Here is a tiny trained network, its code and every weight. The questions are about switching its units off for an input and a class, where a switched-off unit gives its printed mean instead of its output.

import numpy as np


def w(rows, s, z=0):
    codes = np.array(rows[::2]) - 128.0
    scale = np.full(codes.shape[1], s)
    scale[-1] = z or s
    return codes * scale


def norm(h):
    return h / np.sqrt((h * h).mean(-1, keepdims=True) + 1e-5)


def f(y):
    return y / 2 * (1 + np.tanh(0.7978845608 * (y + 0.044715 * y**3)))


def log_softmax(a):
    a = a - a.max(-1, keepdims=True)
    return a - np.log(np.exp(a).sum(-1, keepdims=True))


def net(x, mask):
    res = np.array(x, float).reshape(1, 8) / 4 @ E
    u = 0
    for l in range(2):
        y = f(norm(res) @ A[l][:, :-1].T + A[l][:, -1])
        res = res + np.where(mask[u : u + 9], y, B[l][:, -1]) @ B[l][:, :-1]
        u += 9
    return log_softmax(norm(res)[-1] @ U[:, :-1].T + U[:, -1])


A, B = {}, {}
E = w([
[141,91,128,4,79,59],'x0',
[176,235,122,171,92,87],'x1',
[209,101,32,178,174,123],'x2',
[55,142,199,239,26,138],'x3',
[149,54,86,128,183,69],'x4',
[122,194,51,103,43,223],'x5',
[116,52,139,41,81,244],'x6',
[13,86,84,155,202,144],'x7',
],0.0031)
A[0] = w([
[92,89,183,133,121,110,97],'0.n1',
[118,92,125,127,161,181,18],'0.n2',
[82,182,91,180,178,130,148],'0.n3',
[41,126,131,157,78,34,181],'0.n4',
[255,142,60,138,83,129,3],'0.n5',
[101,237,46,90,172,185,108],'0.n6',
[133,90,128,49,85,130,68],'0.n7',
[65,119,161,93,77,98,155],'0.n8',
[190,110,129,74,43,150,64],'0.n9',
],0.0069,0.0023)
B[0] = w([
[114,111,104,35,189,186,159],'0.n1',
[43,124,59,103,75,2,128],'0.n2',
[219,115,162,155,191,237,229],'0.n3',
[105,186,144,102,182,174,251],'0.n4',
[22,94,122,43,171,127,201],'0.n5',
[175,80,8,78,119,135,237],'0.n6',
[46,157,158,232,90,139,184],'0.n7',
[58,119,120,86,192,89,207],'0.n8',
[119,163,226,148,81,169,204],'0.n9',
],0.0066,0.0025)
A[1] = w([
[161,254,166,148,173,122,72],'1.n1',
[146,176,209,116,99,202,132],'1.n2',
[157,85,158,108,247,107,73],'1.n3',
[51,56,89,70,110,183,117],'1.n4',
[147,117,75,106,216,26,101],'1.n5',
[177,13,123,99,181,98,3],'1.n6',
[162,161,140,61,217,96,186],'1.n7',
[112,78,222,119,134,176,183],'1.n8',
[33,35,140,125,181,156,61],'1.n9',
],0.0071,0.0023)
B[1] = w([
[151,196,130,149,127,76,197],'1.n1',
[182,9,127,155,83,84,218],'1.n2',
[130,42,83,119,39,144,213],'1.n3',
[169,232,144,48,181,170,254],'1.n4',
[2,98,107,145,97,144,205],'1.n5',
[60,101,69,174,123,22,166],'1.n6',
[105,171,135,82,82,175,229],'1.n7',
[96,55,145,124,130,218,223],'1.n8',
[57,220,238,75,136,56,225],'1.n9',
],0.0067,0.0041)
U = w([
[209,162,27,72,176,225,144],'0',
[59,46,45,119,139,61,132],'1',
[197,242,190,165,109,15,101],'2',
[51,197,186,26,169,130,164],'3',
[150,79,215,124,52,203,139],'4',
[134,146,211,204,217,160,74],'5',
[194,124,128,122,196,58,6],'6',
[217,161,83,254,195,143,149],'7',
],0.012,0.013)

Each question gives the input, the list of numbers given to net, and the class t.
The units are the neurons (one row each of A and B). Each row of codes is followed by its name. A weight is (code - 128) times the scale printed after its matrix; where a second scale follows, it is the last column's (A, B and U).
mask holds one flag per neuron, layer by layer. A switched-off neuron (its flag False) gives its mean, the last column of its row in B, instead of its output. The means were averaged over made-up inputs and are rounded, as every weight is.
A unit's drop is (log p(t) with every unit on - log p(t) with that unit switched off) / (log p(t) with every unit on - log p(t) with every unit switched off).
The circuit of an input: a set's keep is (log p(t) with only the set's units on - log p(t) with every unit switched off) / (log p(t) with every unit on - log p(t) with every unit switched off). Starting from the 12 units with the biggest drops (on a tie, the unit counted first), units are removed one at a time, each time the one whose removal leaves the highest keep (on an exact tie, the one counted first), for as long as the keep stays at least 0.8.
circuit, biggest first: the units of the circuit, biggest drop first
top k neurons: the k neurons with the biggest drops, biggest first
k most important neurons of layer l: the k neurons of layer l with the biggest drops, biggest first
input [-5,-3,0,0,-8,8,-4,8], class 0: circuit, biggest first -> (0.n6)
input [-3,5,-4,3,-2,-2,2,0], class 4: 4 most important neurons of layer 1 -> (1.n2, 1.n8, 1.n4, 1.n9)
input [8,2,5,-6,-1,-2,7,1], class 3: top 2 neurons -> (0.n7, 0.n3)
input [0,-3,-8,-5,-1,8,0,-8], class 4: circuit, biggest first -> (0.n9, 1.n2)
input [-5,3,-5,-4,-1,-4,-2,3], class 7: circuit, biggest first -> (0.n3, 0.n5)
input [-4,-1,7,-5,2,1,5,-2], class 3: 3 most important neurons of layer 0 -> (0.n5, 0.n3, 0.n2)
input [7,3,-3,-7,-1,0,-7,3], class 1: circuit, biggest first -> (1.n4, 1.n9)
input [6,-8,7,-1,-2,6,1,0], class 3: circuit, biggest first -> (0.n7, 1.n9)
input [-8,-7,0,3,4,2,6,-5], class 3: 3 most important neurons of layer 0 -> (0.n2, 0.n3, 0.n7)
input [3,8,-6,-1,-8,3,3,-7], class 4: top 4 neurons -> (1.n2, 0.n9, 1.n9, 1.n4)
input [-4,4,1,1,5,-6,-1,7], class 7: 2 most important neurons of layer 0 -> (0.n3, 0.n5)
input [-6,1,3,0,2,-5,1,5], class 7: top 4 neurons -> (0.n3, 0.n5, 0.n8, 0.n6)
input [0,7,-2,-3,-7,2,-4,-2], class 0: 3 most important neurons of layer 1 -> (1.n9, 1.n6, 1.n7)
input [-1,6,-6,0,0,0,-2,0], class 2: top neuron -> (1.n1)
input [-3,3,-4,3,-6,6,0,1], class 7: 2 most important neurons of layer 1 -> (1.n9, 1.n7)
input [6,2,-6,-4,-3,0,7,1], class 4: top 3 neurons -> (0.n9, 0.n5, 1.n2)
input [4,3,8,5,1,-4,-2,6], class 7: circuit, biggest first -> (0.n5, 0.n3)
input [2,-7,-4,-7,-1,-7,-2,2], class 1: top 2 neurons -> (1.n6, 1.n3)
input [6,1,8,-1,-3,5,7,-4], class 4: top 2 neurons -> (0.n9, 0.n7)
input [-1,7,4,4,-7,-3,-4,1], class 7: circuit, biggest first -> (1.n9)
input [-1,6,-6,-8,-1,5,8,-7], class 4: top 3 neurons -> (0.n9, 1.n2, 0.n7)
input [8,5,-3,0,-2,1,-1,-5], class 2: top 2 neurons -> (0.n3, 1.n3)
